Read these off the matrix that follows.
1) The first entry, reading row by row?
2) The 4th entry, reading row by row?
3) The entry in the top-right corner?
4) The entry directly below 120?
5) The 3rd-last entry, reading row by row?
6) The 2nd entry in reading order?
7) The entry directly above 155?
8) The top entry of the column that holds the smallest entry?
array([[120, 206, 153, 147, 115, 110, 202, 117],
       [119, 185,  98, 130, 171, 146, 210, 117],
       [ 90, 193,  98, 100, 167, 150, 184, 156],
       [154, 184, 155, 146,  82,  71, 178,  89]])
1) 120
2) 147
3) 117
4) 119
5) 71
6) 206
7) 98
8) 110

W =
array([[158, 114, 182,  95, 129, 178, 139,  86,  94, 158, 147, 179, 134,
        119,  90],
       [118,  97, 174, 101, 133, 173, 125,  80, 107, 136, 135, 199, 146,
         92, 107],
       [128,  94, 159, 105, 135, 168, 111,  90, 113, 124, 139, 197, 143,
         97,  88],
       [ 57, 114, 121, 152, 112, 103, 147, 128, 139, 128,  97, 136, 145,
        106, 210],
       [ 94,  88, 115, 122, 145, 137,  71, 111, 136,  93, 134, 183, 141,
         87,  83],
       [198, 154, 117, 119, 139, 134, 116, 150, 121, 128, 155,  84, 103,
        162,  68],
       [130, 157,  76, 154, 127,  81, 124, 172, 154, 113, 118,  60, 109,
        158, 153],
       [ 63, 119,  82, 163, 123,  82, 113, 148, 159, 101, 104, 113, 135,
        112, 178]])
The entry just right of 174: 101
Find the entry just right of 122.
Answer: 145
The entry just left of 141 is 183
The entry just right of 93 is 134
The entry just right of 148 -> 159
The entry just right of 182 is 95

X =
array([[129, 128, 128, 129, 138, 197, 197, 199, 198, 198],
       [128, 129, 128, 127, 128, 128, 128, 140, 196, 198],
       [128, 170, 198, 199, 199, 198, 199, 198, 198, 197],
       [127, 127, 129, 129, 128, 130, 127, 132, 193, 199]])
Rows and columns are numbered from 1.
The top-right entry -> 198
Read off the top-left entry.
Answer: 129
Read off the entry at row 1, column 2.
Answer: 128
Read off the entry in row 2 and column 3.
Answer: 128
The entry at row 1, column 3: 128
Read off the entry directly below 138.
Answer: 128
Read off the entry in the bottom-right corner.
Answer: 199
Read off the entry in row 3 and column 1.
Answer: 128
The entry in row 2 and column 1: 128

Questions about the matrix below.
1) What is the 4th-last entry, reading row by row?
2) What is the fourth entry in reading order?
3) What is the entry directly above 186?
4) What is the entry just left of 78?
5) What is the top-right entry?
6) What is the minimum?
7) What is the first entry of the smallest entry's row?
8) What is the entry directly above 80?
array([[172,  63,  88, 192, 123, 133,  68, 189],
       [ 74, 156, 184,  81, 186, 103, 174,  78],
       [135, 166,  80,  72, 159, 118,  83, 143]])
1) 159
2) 192
3) 123
4) 174
5) 189
6) 63
7) 172
8) 184

Questions about the row below.
1) Give the entry just left of 118.
2) Give the entry just left of 198.
[ 70 127  81 198 115 158 138 158 141  70 145 130 152 149 116 118]
1) 116
2) 81

Questions about the array below.
1) The entry just right of the smallest entry?
2) The entry just right of 178?
array([[126, 113, 123, 131, 117, 112, 124,  90, 126, 126, 153,  82, 136,
        137],
       [145, 127, 121, 138, 136, 151, 154, 148, 132, 163, 131, 161, 150,
         86],
       [ 99,  98,  98, 150, 126, 142, 102, 127, 144, 144, 119, 160, 137,
        130],
       [ 85,  91, 152, 110,  81, 185,  82, 150,  85,  72,  76, 179,  70,
        147],
       [ 96,  88,  87, 138, 167,  88,  85,  91, 160, 149, 157, 122, 141,
        152],
       [182, 192, 168, 171, 171,  80, 185, 164, 164, 173, 188, 103, 179,
         83],
       [ 69,  81,  90, 128, 106, 134,  65,  94,  83,  77,  68, 152,  71,
        177],
       [135, 177, 126, 156, 112,  90, 152, 160, 140, 125, 186,  78, 137,
        160],
       [187, 176, 140, 109, 102,  85, 187, 106, 107, 146, 185,  79, 178,
        115],
       [ 69,  70,  74, 138, 148, 190,  89, 174, 144, 129,  66, 177,  77,
        105]])
1) 94
2) 115

A =
array([[155, 116,  89, 127, 137, 119, 116, 153, 161, 125, 134,  97, 151,
        181, 125, 136],
       [118, 134, 157,  86, 111, 136,  89, 121, 121, 142, 152, 141, 116,
        108, 135, 126],
       [140, 129, 148, 127, 112, 132, 113, 111, 120, 150, 141, 136, 129,
         97, 128, 119],
       [109, 120, 148, 124, 165, 110, 129, 145,  78,  77,  71, 175, 125,
        159, 113, 107],
       [120, 138, 105, 123, 143, 141, 126, 153, 153,  91, 150, 123, 122,
        147, 119, 148],
       [145, 128, 131, 205, 119, 148, 103, 151, 148, 126, 117, 108, 124,
         68, 103, 119]])
The entry just left of the largest entry?
A: 131
The largest entry?
A: 205
The entry just right of the largest entry?
A: 119
The entry just left of 86 is 157
The entry just right of the smallest entry?
A: 103
The entry just left of 77 -> 78

[[134  98 169 125  88 100 135 183 193 178 144 185 114 134 122]
 [142 121 135 130 134 105 140 106 146 137 119 101 128 158 143]
 [ 92 144 137  90 138 153 125 144 125 147 134 161 126 101 102]
 [120 122 151  92 141 134 125 122 113 158 123 129 125 105 116]
 [128 112 128 147 111 110 123  94 136 134 156 152 118 105 149]
 [130 158 104 139 108 124 133 135 152 114 132 137 133 138 118]
 [127 130 120 119 147 118 155 103 150 152 125 120 139 158 129]
 [111 190  79 145  81 124 135 152 190  82 124 154 142 149 116]
 [ 71  79 144 148 141 144 122 157 135  70 104 137 133 139 183]
 [115 136 119 109 129 151 126 146 114 141 134 160 134  99  99]
 [172 142  75 144 113 131 139 122 119 149 141 150 145 129  79]
 [120 104 141 129 105  94 153 146 178 162 165 188 130 101 147]
 [129 103 129 162 100 102 118  65 135 135 172 161 111  89 161]]
Counting starts at 1.
The entry at row 3, column 1: 92
The entry at row 3, column 3 is 137
The entry directly above the smallest entry is 146
Read off the entry in row 2 and column 1.
A: 142
The minimum: 65
The entry at row 1, column 3: 169
Read off the bottom-right entry.
A: 161
The entry at row 1, column 1 is 134
The top-right entry: 122
Read off the entry just left of the centre entry.
A: 155
The median of all entries: 131
Read off the bottom entry of the column that holds the largest entry.
A: 135
The entry at row 1, column 2 -> 98
Read off the entry in the bottom-left corner.
A: 129
Read off the entry directly below the centre entry.
A: 152
Read off the entry just left of the largest entry.
A: 183
Read off the maximum.
A: 193
The entry directly below 156: 132
The entry just right of the centre entry -> 150

x =
array([[206,  51,  98,  96, 134, 153, 102, 119],
       [ 66, 203, 150, 160, 103, 101, 204, 109]])
The second entry, reading row by row -> 51
The last entry of the largest entry's row -> 119
Give the last entry, reading row by row.
A: 109
Give the smallest entry in the first column.
A: 66
Give the entry just left of the smallest entry.
A: 206
Give the 3rd smallest entry.
A: 96
The second-last entry, reading row by row -> 204
The entry just right of 150: 160
Give the 4th entry from the end, reading row by row.
A: 103

Questions about the table below. Rows and columns are numbered from 1.
1) Read off the entry in row 2 and column 2.
2) Read off the entry at row 1, column 2.
3) Read off the entry directly above 124.
4) Read off the bottom-right entry.
5) Read off the entry in row 1 and column 1.
6) Read off the entry just right of the centre entry.
7) Read off the bottom-left entry.
8) Read off the entry at row 3, column 1.
array([[133, 115,  64, 148,  79],
       [134, 134, 164, 154,  86],
       [144, 107, 103, 116, 102],
       [116, 107, 126, 153, 190],
       [115, 117, 121, 144, 161],
       [151, 165,  59, 119, 130],
       [117,  98, 126, 165,  66],
       [119, 151, 136, 185, 133],
       [117,  98, 126, 165,  66],
       [133, 124, 159, 138,  92],
       [128, 105, 135, 149, 196],
       [127, 151, 166, 150,  88],
       [133, 115,  64, 148,  78],
       [133, 115,  64, 148,  79],
       [143, 107, 102, 116, 103]])
1) 134
2) 115
3) 98
4) 103
5) 133
6) 185
7) 143
8) 144

Read these off the matrix that follows.
1) Give the second entry in reading order.
2) Give the second smallest entry.
3) Give the 1st entry in reading order.
4) Give the bottom-right entry.
5) Give the minimum.
6) Give the smallest entry in the last row.
7) Give the entry directly below the largest entry.
8) Give the largest entry in the last row.
136  131   99   78  119  154  107  133  129  153  144  176  122
130  124  196  172  162   86  146  137  158   64   94   67  126
122  138  128  142  128  124  133  145  135  119  114  120  125
120  143  109  103  121  136  110  143  124  139  134  134  124
118  139  141  140  132  102  118  141  142  113  119  121  121
132  149  125  109  122  139  113  124  130  141  119  130  116
122  148  104  114  120  145  112  147  124  127  131  128  121
133  125  102  102  121  158  100  120  120  145  143  133  131
129  122  111  115  115  144  123  116  125  157  136  142  139
108  140  133  125  117  103  121  122  130  148  146  129  129
126  121  126  131  118  121  142  128  122  142  125  125  136
104  148  120  122  125  122  107  133  116  116  138  121  129
1) 131
2) 67
3) 136
4) 129
5) 64
6) 104
7) 128
8) 148

[163, 111, 169,  51, 113, 128, 162, 136, 130, 113,  86]
Find the 2nd entry from the end.
113
Find the third entry from the left.
169
The entry just right of the largest entry is 51
Find the 1st entry from the left.
163
Find the fifth entry from the end.
162
